Below are the code and all the weights of a small trained network. Each question names an input and a target symbol and asks about switching units off, where a switched-off unit gives its printed mean instead of its output.

import numpy as np


def w(rows, s, z=0):
    codes = np.array(rows[::2]) - 128.0
    scale = np.full(codes.shape[1], s)
    scale[-1] = z or s
    return codes * scale


def norm(h):
    return h / np.sqrt((h * h).mean(-1, keepdims=True) + 1e-5)


def f(y):
    return y / 2 * (1 + np.tanh(0.7978845608 * (y + 0.044715 * y**3)))


def softmax(a):
    e = np.exp(a - a.max(-1, keepdims=True))
    return e / e.sum(-1, keepdims=True)


def log_softmax(a):
    a = a - a.max(-1, keepdims=True)
    return a - np.log(np.exp(a).sum(-1, keepdims=True))


def net(x, mask):
    ids = ['βδηλπστφψω'.index(c) for c in x.split()]
    T = len(ids)
    res = E[ids] + P[:T]
    u = 0
    for l in range(3):
        r = norm(res)
        for j in range(3):
            rows = slice(2 * j, 2 * j + 2)
            q, k, v = (r @ M[l][rows].T for M in (Q, K, V))
            z = softmax(np.where(np.tri(T) > 0, q @ k.T / 2**0.5, -1e9)) @ v
            o = O[l][rows]
            res = res + np.where(mask[u + j], z, o[:, -1]) @ o[:, :-1]
        u += 3
        y = f(norm(res) @ A[l][:, :-1].T + A[l][:, -1])
        res = res + np.where(mask[u : u + 4], y, B[l][:, -1]) @ B[l][:, :-1]
        u += 4
    return log_softmax(norm(res)[-1] @ U[:, :-1].T + U[:, -1])


Q, K, V, O, A, B = {}, {}, {}, {}, {}, {}
E = w([
[110,22,19],'β',
[60,103,181],'δ',
[109,24,18],'η',
[193,157,178],'λ',
[216,172,195],'π',
[75,55,152],'σ',
[43,110,120],'τ',
[11,231,242],'φ',
[182,200,89],'ψ',
[168,81,86],'ω',
],0.012)
P = w([
[254,217,180],'0',
[53,86,57],'1',
[78,83,63],'2',
[89,91,64],'3',
[97,91,68],'4',
[101,96,71],'5',
[102,94,74],'6',
[105,94,74],'7',
[104,97,77],'8',
],0.0068)
Q[0] = w([
[171,119,145],'L0H1',
[157,215,168],'L0H1',
[122,84,193],'L0H2',
[181,156,135],'L0H2',
[121,250,78],'L0H3',
[158,124,195],'L0H3',
],0.019)
K[0] = w([
[58,122,90],'L0H1',
[125,153,8],'L0H1',
[147,181,17],'L0H2',
[221,115,187],'L0H2',
[13,72,164],'L0H3',
[181,185,150],'L0H3',
],0.015)
V[0] = w([
[79,78,83],'L0H1',
[135,111,123],'L0H1',
[142,151,93],'L0H2',
[63,150,39],'L0H2',
[2,130,102],'L0H3',
[174,179,104],'L0H3',
],0.0097)
O[0] = w([
[63,95,119,72],'L0H1',
[112,77,62,128],'L0H1',
[134,50,72,120],'L0H2',
[214,172,211,114],'L0H2',
[1,94,135,1],'L0H3',
[238,45,136,176],'L0H3',
],0.0055,0.0065)
A[0] = w([
[188,66,192,133],'L0N1',
[92,41,222,183],'L0N2',
[169,227,5,214],'L0N3',
[122,211,62,3],'L0N4',
],0.013,0.002)
B[0] = w([
[84,81,102,254],'L0N1',
[29,145,234,174],'L0N2',
[39,136,123,227],'L0N3',
[5,75,153,134],'L0N4',
],0.016,0.0068)
Q[1] = w([
[134,244,194],'L1H1',
[150,250,135],'L1H1',
[84,94,57],'L1H2',
[85,106,171],'L1H2',
[110,119,245],'L1H3',
[62,64,212],'L1H3',
],0.015)
K[1] = w([
[120,204,188],'L1H1',
[168,171,216],'L1H1',
[62,134,90],'L1H2',
[138,67,83],'L1H2',
[40,39,144],'L1H3',
[8,41,68],'L1H3',
],0.016)
V[1] = w([
[62,83,81],'L1H1',
[179,177,81],'L1H1',
[206,122,165],'L1H2',
[75,126,168],'L1H2',
[127,101,218],'L1H3',
[1,14,139],'L1H3',
],0.0086)
O[1] = w([
[147,82,22,255],'L1H1',
[88,74,152,97],'L1H1',
[220,169,103,33],'L1H2',
[59,253,70,147],'L1H2',
[35,114,59,95],'L1H3',
[186,62,86,239],'L1H3',
],0.0069,0.0067)
A[1] = w([
[65,49,236,227],'L1N1',
[130,202,248,198],'L1N2',
[54,170,64,2],'L1N3',
[47,49,200,68],'L1N4',
],0.011,0.0037)
B[1] = w([
[221,117,5,254],'L1N1',
[50,141,85,187],'L1N2',
[189,81,88,170],'L1N3',
[164,138,54,208],'L1N4',
],0.016,0.0062)
Q[2] = w([
[95,3,112],'L2H1',
[121,38,111],'L2H1',
[110,111,112],'L2H2',
[146,186,202],'L2H2',
[154,208,134],'L2H3',
[47,90,96],'L2H3',
],0.022)
K[2] = w([
[62,129,252],'L2H1',
[58,110,180],'L2H1',
[123,103,106],'L2H2',
[140,184,229],'L2H2',
[126,166,39],'L2H3',
[69,179,205],'L2H3',
],0.02)
V[2] = w([
[106,175,84],'L2H1',
[48,159,193],'L2H1',
[157,65,90],'L2H2',
[85,129,206],'L2H2',
[112,68,71],'L2H3',
[176,79,247],'L2H3',
],0.012)
O[2] = w([
[161,147,217,191],'L2H1',
[197,46,37,142],'L2H1',
[51,254,188,201],'L2H2',
[133,56,18,47],'L2H2',
[168,24,209,184],'L2H3',
[32,147,47,3],'L2H3',
],0.0071,0.014)
A[2] = w([
[148,146,79,205],'L2N1',
[89,255,136,2],'L2N2',
[167,198,128,155],'L2N3',
[157,109,127,94],'L2N4',
],0.03,0.0069)
B[2] = w([
[44,111,121,254],'L2N1',
[116,225,254,209],'L2N2',
[130,182,100,217],'L2N3',
[172,146,97,215],'L2N4',
],0.023,0.0071)
U = w([
[93,92,195,110],'β',
[86,217,185,253],'δ',
[172,180,154,138],'η',
[199,49,168,151],'λ',
[188,124,90,163],'π',
[21,81,112,186],'σ',
[110,224,19,121],'τ',
[82,79,218,84],'φ',
[153,80,14,25],'ψ',
[204,252,52,58],'ω',
],0.018,0.0052)

Each question gives the input, a string of symbols that net reads in full, and the target symbol t.
The units are the heads (2 rows each of Q, K, V and O) and the neurons (one row each of A and B). Each row of codes is followed by its name. A weight is (code - 128) times the scale printed after its matrix; where a second scale follows, it is the last column's (O, A, B and U).
mask holds one flag per unit, layer by layer, with each layer's heads first. A switched-off unit (its flag False) gives its mean, the last column of its rows in O or B, instead of its output. The means were averaged over made-up inputs and are rounded, as every weight is.
A unit's drop is (log p(t) with every unit on - log p(t) with that unit switched off) / (log p(t) with every unit on - log p(t) with every unit switched off).
The circuit of an input: a set's keep is (log p(t) with only the set's units on - log p(t) with every unit switched off) / (log p(t) with every unit on - log p(t) with every unit switched off). Starting from the 12 units with the biggest drops (on a tie, the unit counted first), units are removed one at a time, each time the one whose removal leaves the highest keep (on an exact tie, the one counted first), for as long as the keep stays at least 0.8.
units of the circuit, in order: the units of the circuit, biggest drop first
unit that matters most: the unit with the biggest drop
top k neurons: the k neurons with the biggest drops, biggest first
k most important neurons of layer l: the k neurons of layer l with the biggest drops, biggest first
which heads matter: for each layer, one digit per head in row order, 1 if its drop is at least 0.15 and else 0, layers parted by /
input ω σ λ β β ω, target δ: top 3 neurons -> (L0N2, L1N2, L0N4)
input δ λ λ, target ψ: units of the circuit, in order -> (L2N2, L1H3)
input β β φ π ψ τ ψ σ λ, target φ: which heads matter -> 000 / 000 / 100
input ω σ λ σ β σ β ψ β, target δ: unit that matters most -> L1N1
input φ ψ ω, target σ: top 3 neurons -> (L0N1, L0N3, L0N2)
input δ δ ψ β λ, target ψ: units of the circuit, in order -> (L2N2, L0H2)
input ω β σ σ λ σ σ η, target δ: top 2 neurons -> (L1N2, L0N1)
input σ σ φ τ, target τ: 2 most important neurons of layer 0 -> (L0N2, L0N1)
input σ σ η φ π, target λ: which heads matter -> 111 / 000 / 000
input δ π ψ σ τ, target τ: 3 most important neurons of layer 2 -> (L2N3, L2N1, L2N2)
input δ σ σ π, target ψ: which heads matter -> 111 / 110 / 000
input φ φ σ φ ψ λ δ β, target σ: 2 most important neurons of layer 1 -> (L1N1, L1N4)
input λ σ β σ, target λ: which heads matter -> 011 / 001 / 000
input δ σ β λ φ σ φ π, target ψ: top 3 neurons -> (L0N1, L0N3, L2N2)
input ω σ τ β, target δ: unit that matters most -> L0H3
input λ φ η σ φ δ π, target ω: which heads matter -> 110 / 111 / 001
input φ σ λ δ φ σ δ η, target σ: 3 most important neurons of layer 2 -> (L2N1, L2N3, L2N2)
input π σ η σ π, target τ: top 2 neurons -> (L0N3, L0N2)
input π λ ψ σ φ σ η β λ, target τ: top 3 neurons -> (L0N3, L0N2, L1N2)
input φ σ φ η β β φ σ ω, target σ: units of the circuit, in order -> (L2N1)
input λ σ φ β η, target ω: top 4 neurons -> (L0N1, L1N2, L0N3, L0N2)
input σ ω σ τ σ φ τ σ σ, target σ: top 2 neurons -> (L1N2, L0N2)
input φ σ σ λ, target σ: which heads matter -> 010 / 011 / 001
input λ σ σ β σ λ, target ω: which heads matter -> 111 / 111 / 001
input λ ω σ λ δ, target λ: top 2 neurons -> (L1N2, L0N3)
input τ λ σ φ λ ω δ, target λ: which heads matter -> 001 / 000 / 000
input σ ψ φ τ ψ λ, target λ: which heads matter -> 000 / 000 / 000
